Below is a small trained network, with its code and all its weights. Each question gives an input and a class and asks what happens when units are switched off, that is, made to give their printed mean instead of their output.

import numpy as np


def w(rows, s, z=0):
    codes = np.array(rows[::2]) - 128.0
    scale = np.full(codes.shape[1], s)
    scale[-1] = z or s
    return codes * scale


def norm(h):
    return h / np.sqrt((h * h).mean(-1, keepdims=True) + 1e-5)


def f(y):
    return np.maximum(y, 0)


def log_softmax(a):
    a = a - a.max(-1, keepdims=True)
    return a - np.log(np.exp(a).sum(-1, keepdims=True))


def net(x, mask):
    res = np.array(x, float).reshape(1, 8) / 4 @ E
    u = 0
    for l in range(3):
        y = f(norm(res) @ A[l][:, :-1].T + A[l][:, -1])
        res = res + np.where(mask[u : u + 4], y, B[l][:, -1]) @ B[l][:, :-1]
        u += 4
    return log_softmax(norm(res)[-1] @ U[:, :-1].T + U[:, -1])


A, B = {}, {}
E = w([
[76,109,12,180,66,227,198],'x0',
[240,108,64,99,169,45,75],'x1',
[201,169,163,37,20,172,27],'x2',
[76,161,159,112,116,216,102],'x3',
[185,91,219,67,138,124,81],'x4',
[212,121,77,186,7,139,175],'x5',
[91,149,85,88,100,74,214],'x6',
[96,254,190,175,163,163,128],'x7',
],0.0033)
A[0] = w([
[175,188,104,206,128,58,147,96],'0.n0',
[147,164,164,57,139,153,56,250],'0.n1',
[20,133,124,208,164,132,161,75],'0.n2',
[152,88,60,254,131,125,111,80],'0.n3',
],0.0053,0.0025)
B[0] = w([
[96,254,188,21,182,57,99,183],'0.n0',
[60,143,213,106,157,42,231,254],'0.n1',
[141,197,138,141,142,246,131,220],'0.n2',
[193,207,126,175,233,95,160,194],'0.n3',
],0.0048,0.0039)
A[1] = w([
[68,159,249,102,207,110,4,186],'1.n0',
[254,123,179,138,44,88,65,24],'1.n1',
[101,140,110,143,119,214,233,66],'1.n2',
[45,69,246,54,141,186,20,251],'1.n3',
],0.0047,0.0017)
B[1] = w([
[255,90,189,123,208,104,165,253],'1.n0',
[146,164,145,151,68,248,147,169],'1.n1',
[44,138,131,158,39,108,89,191],'1.n2',
[207,234,117,73,217,140,185,237],'1.n3',
],0.0071,0.0051)
A[2] = w([
[53,127,84,222,49,118,60,178],'2.n0',
[124,102,118,106,36,135,156,7],'2.n1',
[127,17,4,130,138,49,113,18],'2.n2',
[115,115,193,35,107,112,189,166],'2.n3',
],0.0047,0.0017)
B[2] = w([
[108,111,200,24,178,144,124,197],'2.n0',
[179,86,115,118,37,73,128,156],'2.n1',
[116,126,2,168,143,100,93,170],'2.n2',
[91,136,24,138,226,125,159,254],'2.n3',
],0.0069,0.0032)
U = w([
[95,63,34,162,135,74,120,83],'0',
[77,116,130,103,12,148,97,66],'1',
[41,181,107,185,125,217,170,155],'2',
[159,36,118,168,54,177,82,1],'3',
[192,160,164,101,221,102,153,207],'4',
],0.011,0.0029)

Each question gives the input, the list of numbers given to net, and the class t.
The units are the neurons (one row each of A and B). Each row of codes is followed by its name. A weight is (code - 128) times the scale printed after its matrix; where a second scale follows, it is the last column's (A, B and U).
mask holds one flag per neuron, layer by layer. A switched-off neuron (its flag False) gives its mean, the last column of its row in B, instead of its output. The means were averaged over made-up inputs and are rounded, as every weight is.
A unit's drop is (log p(t) with every unit on - log p(t) with that unit switched off) / (log p(t) with every unit on - log p(t) with every unit switched off).
The circuit of an input: a set's keep is (log p(t) with only the set's units on - log p(t) with every unit switched off) / (log p(t) with every unit on - log p(t) with every unit switched off). Starting from all 12 units, units are removed one at a time, each time the one whose removal leaves the highest keep (on an exact tie, the one counted first), for as long as the keep stays at least 0.8.
units of the circuit, in order: the units of the circuit, biggest drop first
unit that matters most: the unit with the biggest drop
top k neurons: the k neurons with the biggest drops, biggest first
k most important neurons of layer l: the k neurons of layer l with the biggest drops, biggest first
drop of u: that unit's drop, to one decimal
input [-4,-6,-4,3,-2,4,-3,-6], class 1: unit that matters most -> 1.n2
input [6,-2,-7,-7,-1,-3,-2,-1], class 2: top 2 neurons -> 0.n2, 1.n0
input [-1,8,-7,3,-4,5,3,-3], class 0: 2 most important neurons of layer 2 -> 2.n2, 2.n0
input [3,-1,3,-7,8,0,1,-8], class 3: 3 most important neurons of layer 1 -> 1.n1, 1.n0, 1.n3
input [1,1,5,-6,7,3,8,-1], class 1: units of the circuit, in order -> 1.n0, 1.n3
input [2,-3,4,0,7,7,6,8], class 1: top 2 neurons -> 1.n3, 1.n0
input [5,-3,5,-7,1,4,5,6], class 1: 2 most important neurons of layer 1 -> 1.n3, 1.n0
input [2,-2,2,6,4,3,8,-6], class 1: 3 most important neurons of layer 1 -> 1.n0, 1.n3, 1.n2
input [4,7,4,8,0,3,3,4], class 1: 2 most important neurons of layer 1 -> 1.n3, 1.n0
input [7,-2,3,-3,-1,4,0,3], class 1: top 2 neurons -> 1.n3, 1.n2
input [-3,8,8,0,-5,2,-3,-7], class 1: drop of 1.n3 -> 0.2
input [1,-1,-3,-4,1,1,6,-3], class 0: drop of 1.n3 -> 0.3
input [-4,-5,4,-5,-3,5,1,-2], class 1: drop of 1.n0 -> 0.2
input [4,0,1,-2,2,8,-6,-2], class 3: units of the circuit, in order -> 1.n3
